Here is a tiny trained network, its code and every weight. The questions are about switching its units off for an input and a class, where a switched-off unit gives its printed mean instead of its output.

import numpy as np


def w(rows, s, z=0):
    codes = np.array(rows[::2]) - 128.0
    scale = np.full(codes.shape[1], s)
    scale[-1] = z or s
    return codes * scale


def f(y):
    return y / 2 * (1 + np.tanh(0.7978845608 * (y + 0.044715 * y**3)))


def log_softmax(a):
    a = a - a.max(-1, keepdims=True)
    return a - np.log(np.exp(a).sum(-1, keepdims=True))


def net(x, mask):
    res = np.array(x, float).reshape(1, 5) / 4 @ E
    y = f(res @ A[0][:, :-1].T + A[0][:, -1])
    res = res + np.where(mask, y, B[0][:, -1]) @ B[0][:, :-1]
    return log_softmax(res[-1] @ U[:, :-1].T + U[:, -1])


A, B = {}, {}
E = w([
[255,142,125,136,117,93,119,148],'x0',
[119,51,146,157,160,45,223,136],'x1',
[136,158,133,57,56,103,178,29],'x2',
[127,126,127,129,129,128,128,128],'x3',
[148,135,197,94,114,204,198,178],'x4',
],0.0061)
A[0] = w([
[138,144,133,86,78,127,175,36,13],'n0',
[127,109,130,143,142,106,172,125,71],'n1',
[32,120,131,128,141,147,137,110,145],'n2',
[137,126,162,106,129,183,172,164,82],'n3',
[130,152,127,123,115,189,71,111,90],'n4',
[132,174,126,116,123,174,87,121,87],'n5',
[105,115,97,145,151,60,58,85,49],'n6',
[46,117,120,109,134,154,143,122,85],'n7',
[254,123,116,128,137,105,125,134,39],'n8',
[139,126,158,119,119,157,153,149,82],'n9',
[129,111,133,125,136,106,154,127,102],'n10',
[136,140,156,114,128,174,177,160,71],'n11',
[112,96,137,150,152,69,209,143,87],'n12',
[112,105,122,172,167,157,96,230,5],'n13',
],0.017,0.0019)
B[0] = w([
[99,144,199,99,254,87,160,106,244],'n0',
[133,106,111,101,126,130,87,145,164],'n1',
[148,177,189,195,73,144,116,175,222],'n2',
[107,129,41,172,102,100,167,92,188],'n3',
[159,51,110,70,114,147,83,157,212],'n4',
[140,71,108,83,129,152,74,160,202],'n5',
[109,129,19,163,99,112,210,75,238],'n6',
[155,180,191,173,81,140,109,164,198],'n7',
[116,194,217,204,56,164,107,179,227],'n8',
[125,138,89,156,109,114,136,95,153],'n9',
[139,114,123,113,134,154,111,141,148],'n10',
[113,136,51,166,106,113,163,96,177],'n11',
[154,64,97,47,114,176,52,148,235],'n12',
[110,152,209,74,235,79,172,80,254],'n13',
],0.02,0.0074)
U = w([
[87,144,220,82,252,75,171,94,3],'0',
[150,199,221,213,33,162,114,216,123],'1',
[176,15,83,40,113,178,40,175,92],'2',
[89,122,2,180,80,98,213,58,254],'3',
],0.0061,0.00082)

Each question gives the input, the list of numbers given to net, and the class t.
The units are the neurons (one row each of A and B). Each row of codes is followed by its name. A weight is (code - 128) times the scale printed after its matrix; where a second scale follows, it is the last column's (A, B and U).
mask holds one flag per neuron, in row order. A switched-off neuron (its flag False) gives its mean, the last column of its row in B, instead of its output. The means were averaged over made-up inputs and are rounded, as every weight is.
A unit's drop is (log p(t) with every unit on - log p(t) with that unit switched off) / (log p(t) with every unit on - log p(t) with every unit switched off).
The circuit of an input: a set's keep is (log p(t) with only the set's units on - log p(t) with every unit switched off) / (log p(t) with every unit on - log p(t) with every unit switched off). Starting from the 12 units with the biggest drops (on a tie, the unit counted first), units are removed one at a time, each time the one whose removal leaves the highest keep (on an exact tie, the one counted first), for as long as the keep stays at least 0.8.
units of the circuit, in order: the units of the circuit, biggest drop first
unit that matters most: the unit with the biggest drop
k most important neurons: the k neurons with the biggest drops, biggest first
drop when u is switched off: that unit's drop, to one decimal
input [-4,-3,6,8,-8], class 3: 2 most important neurons => (n6, n13)
input [-5,-8,-5,0,2], class 2: 3 most important neurons => (n4, n5, n0)
input [0,3,0,4,2], class 2: unit that matters most => n6
input [7,2,-8,0,5], class 0: 2 most important neurons => (n13, n2)
input [-6,7,5,3,4], class 2: 2 most important neurons => (n12, n8)
input [3,-4,-2,4,5], class 3: units of the circuit, in order => (n3, n11)
input [4,-5,-7,-6,-5], class 0: 2 most important neurons => (n13, n12)
input [6,4,5,-3,-4], class 1: 2 most important neurons => (n8, n13)
input [6,1,4,3,7], class 3: 3 most important neurons => (n3, n11, n2)
input [8,-5,8,0,7], class 0: 3 most important neurons => (n0, n2, n7)
input [-7,7,0,-1,-7], class 1: 4 most important neurons => (n2, n7, n4, n5)
input [4,6,5,7,1], class 2: 2 most important neurons => (n12, n13)
input [7,-1,-8,1,8], class 0: 3 most important neurons => (n13, n6, n2)
input [-3,-5,-1,-3,4], class 2: unit that matters most => n4
input [-6,8,-1,0,-7], class 2: drop when n12 is switched off => 2.5
input [-5,3,-2,-2,-2], class 1: drop when n2 is switched off => 0.1
input [3,-2,-6,1,1], class 0: drop when n13 is switched off => 0.6
